Below is a small trained network, with its code and all its weights. Each question gives an input and a target symbol and asks what happens when units are switched off, that is, made to give their printed mean instead of their output.

import numpy as np


def w(rows, s, z=0):
    codes = np.array(rows[::2]) - 128.0
    scale = np.full(codes.shape[1], s)
    scale[-1] = z or s
    return codes * scale


def norm(h):
    return h / np.sqrt((h * h).mean(-1, keepdims=True) + 1e-5)


def f(y):
    return np.maximum(y, 0)


def softmax(a):
    e = np.exp(a - a.max(-1, keepdims=True))
    return e / e.sum(-1, keepdims=True)


def log_softmax(a):
    a = a - a.max(-1, keepdims=True)
    return a - np.log(np.exp(a).sum(-1, keepdims=True))


def net(x, mask):
    ids = ['ΘΞεζτφ'.index(c) for c in x.split()]
    T = len(ids)
    res = E[ids] + P[:T]
    u = 0
    for l in range(2):
        r = norm(res)
        for j in range(2):
            rows = slice(3 * j, 3 * j + 3)
            q, k, v = (r @ M[l][rows].T for M in (Q, K, V))
            z = softmax(np.where(np.tri(T) > 0, q @ k.T / 3**0.5, -1e9)) @ v
            o = O[l][rows]
            res = res + np.where(mask[u + j], z, o[:, -1]) @ o[:, :-1]
        u += 2
        y = f(norm(res) @ A[l][:, :-1].T + A[l][:, -1])
        res = res + np.where(mask[u : u + 4], y, B[l][:, -1]) @ B[l][:, :-1]
        u += 4
    return log_softmax(norm(res)[-1] @ U[:, :-1].T + U[:, -1])


Q, K, V, O, A, B = {}, {}, {}, {}, {}, {}
E = w([
[30,71,85,189,110,165,126,84,135],'Θ',
[195,182,46,116,121,165,104,143,118],'Ξ',
[188,132,104,103,166,219,148,188,160],'ε',
[55,172,245,197,146,160,92,188,117],'ζ',
[152,100,130,109,62,55,5,219,123],'τ',
[94,79,74,169,116,135,224,119,123],'φ',
],0.026)
P = w([
[75,41,103,62,163,252,89,144,38],'0',
[51,76,101,77,130,232,118,149,89],'1',
[90,98,122,83,97,204,107,145,115],'2',
[99,90,103,122,110,189,122,150,133],'3',
[80,97,116,127,76,166,127,146,142],'4',
[113,107,83,146,114,137,136,151,160],'5',
[118,135,91,138,123,108,146,115,191],'6',
[137,148,99,161,110,72,151,104,186],'7',
[175,175,68,150,145,57,143,106,227],'8',
[167,164,98,194,127,22,177,76,236],'9',
[185,165,62,175,143,77,132,119,247],'10',
],0.014)
Q[0] = w([
[99,104,92,163,73,136,130,136,130],'L0H0',
[47,121,186,153,152,118,200,52,78],'L0H0',
[169,147,145,56,98,100,104,133,22],'L0H0',
[180,160,121,2,110,200,98,108,49],'L0H1',
[166,180,135,151,174,214,176,152,155],'L0H1',
[100,90,168,104,141,183,123,37,100],'L0H1',
],0.08)
K[0] = w([
[131,139,103,150,75,91,147,141,148],'L0H0',
[127,71,3,111,134,133,183,51,147],'L0H0',
[147,130,125,46,112,192,78,159,41],'L0H0',
[201,84,16,46,124,144,165,142,106],'L0H1',
[143,182,144,169,173,180,149,174,171],'L0H1',
[57,100,173,74,129,232,150,142,97],'L0H1',
],0.082)
V[0] = w([
[166,102,61,141,118,48,175,65,191],'L0H0',
[106,139,179,175,181,60,236,62,104],'L0H0',
[69,172,84,172,143,197,84,21,90],'L0H0',
[96,232,209,224,166,124,139,177,234],'L0H1',
[166,124,190,16,203,201,176,120,74],'L0H1',
[51,21,253,113,120,131,105,187,121],'L0H1',
],0.055)
O[0] = w([
[75,183,58,121,167,156,238,99,85,107],'L0H0',
[195,115,133,190,230,125,230,72,164,77],'L0H0',
[128,125,56,127,134,216,53,28,225,217],'L0H0',
[72,188,178,171,203,83,51,246,192,180],'L0H1',
[138,198,175,112,104,180,255,165,58,30],'L0H1',
[49,57,203,163,26,185,60,185,86,254],'L0H1',
],0.029,0.056)
A[0] = w([
[179,108,68,120,98,141,253,98,63,29],'L0N0',
[233,225,90,93,173,70,149,152,120,251],'L0N1',
[53,191,151,137,174,162,196,242,79,54],'L0N2',
[84,110,136,209,206,193,143,62,165,244],'L0N3',
],0.062,0.0025)
B[0] = w([
[18,167,204,184,98,160,95,80,106,162],'L0N0',
[21,166,89,112,72,163,128,56,229,164],'L0N1',
[122,131,162,4,170,147,196,178,222,205],'L0N2',
[2,82,71,113,93,91,113,90,140,253],'L0N3',
],0.044,0.05)
Q[1] = w([
[137,108,112,112,85,140,143,144,64],'L1H0',
[182,139,128,135,131,135,159,156,77],'L1H0',
[255,143,105,158,184,142,197,109,76],'L1H0',
[199,125,183,139,134,113,150,141,18],'L1H1',
[90,97,158,123,69,112,41,136,131],'L1H1',
[139,138,102,115,102,140,138,173,128],'L1H1',
],0.098)
K[1] = w([
[102,78,94,62,31,131,94,107,103],'L1H0',
[172,83,139,114,75,143,144,118,145],'L1H0',
[166,61,160,174,67,212,61,118,2],'L1H0',
[68,244,77,122,127,204,229,98,90],'L1H1',
[160,114,101,79,46,75,92,127,36],'L1H1',
[131,92,122,181,102,136,156,144,91],'L1H1',
],0.068)
V[1] = w([
[111,190,75,115,186,74,196,174,194],'L1H0',
[196,106,145,149,175,126,108,112,176],'L1H0',
[143,225,114,153,115,103,35,107,127],'L1H0',
[125,66,85,114,73,200,223,81,75],'L1H1',
[242,133,138,207,91,190,187,95,100],'L1H1',
[184,99,75,91,168,2,148,49,50],'L1H1',
],0.066)
O[1] = w([
[109,132,200,90,71,164,101,33,163,118],'L1H0',
[135,158,127,155,132,191,74,162,166,63],'L1H0',
[140,180,82,80,152,147,74,125,74,132],'L1H0',
[127,66,146,41,188,109,141,102,222,107],'L1H1',
[2,118,153,101,148,150,50,107,180,2],'L1H1',
[133,68,63,103,65,93,126,221,151,4],'L1H1',
],0.042,0.062)
A[1] = w([
[77,134,161,73,188,88,86,129,205,192],'L1N0',
[172,151,182,68,183,120,254,198,142,3],'L1N1',
[91,198,172,128,73,137,153,195,142,234],'L1N2',
[223,157,121,99,105,79,55,151,173,34],'L1N3',
],0.099,0.0024)
B[1] = w([
[167,187,121,155,97,117,173,189,111,254],'L1N0',
[188,119,204,129,92,64,188,24,254,179],'L1N1',
[107,119,64,112,152,63,120,103,221,222],'L1N2',
[98,166,113,132,233,32,153,66,146,196],'L1N3',
],0.065,0.063)
U = w([
[103,212,86,15,123,172,97,84,75,102],'Θ',
[25,128,139,155,195,124,220,114,64,97],'Ξ',
[133,154,107,145,207,176,120,133,137,79],'ε',
[95,69,2,157,239,89,71,105,199,107],'ζ',
[222,197,81,228,59,137,134,175,29,254],'τ',
[198,94,190,163,50,148,129,73,180,141],'φ',
],0.0085,0.0084)

Each question gives the input, a string of symbols that net reads in full, and the target symbol t.
The units are the heads (3 rows each of Q, K, V and O) and the neurons (one row each of A and B). Each row of codes is followed by its name. A weight is (code - 128) times the scale printed after its matrix; where a second scale follows, it is the last column's (O, A, B and U).
mask holds one flag per unit, layer by layer, with each layer's heads first. A switched-off unit (its flag False) gives its mean, the last column of its rows in O or B, instead of its output. The means were averaged over made-up inputs and are rounded, as every weight is.
A unit's drop is (log p(t) with every unit on - log p(t) with that unit switched off) / (log p(t) with every unit on - log p(t) with every unit switched off).
The circuit of an input: a set's keep is (log p(t) with only the set's units on - log p(t) with every unit switched off) / (log p(t) with every unit on - log p(t) with every unit switched off). Starting from all 12 units, units are removed one at a time, each time the one whose removal leaves the highest keep (on an exact tie, the one counted first), for as long as the keep stays at least 0.8.
circuit, biggest first: the units of the circuit, biggest drop first
unit that matters most: the unit with the biggest drop
top k neurons: the k neurons with the biggest drops, biggest first
top k neurons in layer l: the k neurons of layer l with the biggest drops, biggest first
heads that matter: for each layer, one digit per head in row order, 1 if its drop is at least 0.15 and else 0, layers parted by /
input Θ Ξ ε Θ φ τ φ ζ, target φ: circuit, biggest first -> L0H0; L0N2; L1N1
input ζ φ Θ Θ φ ε Θ Θ τ φ, target φ: unit that matters most -> L0H1
input ε φ τ Ξ Θ τ Ξ τ, target Θ: circuit, biggest first -> L0H1; L1H0; L0H0
input Θ Θ Θ ε Θ ζ Ξ, target τ: top 2 neurons in layer 0 -> L0N2; L0N3
input ζ φ Ξ, target φ: circuit, biggest first -> L0H1; L0H0; L0N2; L1H0
input Θ ζ Θ Θ Θ Θ τ ζ Θ ζ, target τ: top 2 neurons -> L1N0; L1N3
input Θ Θ φ ζ τ τ Θ Θ φ, target φ: heads that matter -> 11 / 00
input Θ ζ ε Θ Θ Ξ ε, target Θ: top 2 neurons in layer 0 -> L0N1; L0N3
input Θ Θ Θ Θ Θ Θ τ Θ τ τ, target τ: heads that matter -> 11 / 01
input ε τ Θ Θ τ ζ Θ Ξ φ τ Θ, target φ: circuit, biggest first -> L0N2; L0H0; L1N1
input ε Θ ε Ξ Θ φ, target Ξ: top 2 neurons -> L1N2; L0N0
input φ Ξ φ τ τ Ξ φ ζ Θ Θ, target τ: top 2 neurons -> L1N0; L1N3
input Θ Θ τ τ ε, target φ: circuit, biggest first -> L0H1; L1N1
input Θ ε Θ ζ Ξ, target τ: unit that matters most -> L0N1
input Θ Θ Θ ζ Θ Θ φ ε, target φ: top 2 neurons in layer 1 -> L1N0; L1N3
input Θ τ Θ, target τ: heads that matter -> 10 / 10
input Θ τ Θ Θ τ ε τ Θ τ ε Ξ, target Θ: circuit, biggest first -> L0H1; L1H0
input ε Ξ ζ Θ Ξ ε ε, target Θ: top 3 neurons -> L0N1; L1N0; L0N3
input ε Θ Θ ζ, target τ: top 2 neurons -> L1N0; L1N1
input Θ ε τ Ξ φ, target Ξ: unit that matters most -> L0H0
input ζ Θ ε Θ φ Θ τ, target φ: top 3 neurons -> L0N2; L1N2; L1N0
input Θ ε τ φ ζ, target φ: top 3 neurons in layer 1 -> L1N1; L1N3; L1N0
input Ξ Θ Ξ Θ, target Θ: top 3 neurons in layer 1 -> L1N2; L1N3; L1N1
input ζ Ξ φ ζ ζ τ φ Θ Θ, target φ: top 3 neurons in layer 1 -> L1N1; L1N3; L1N0
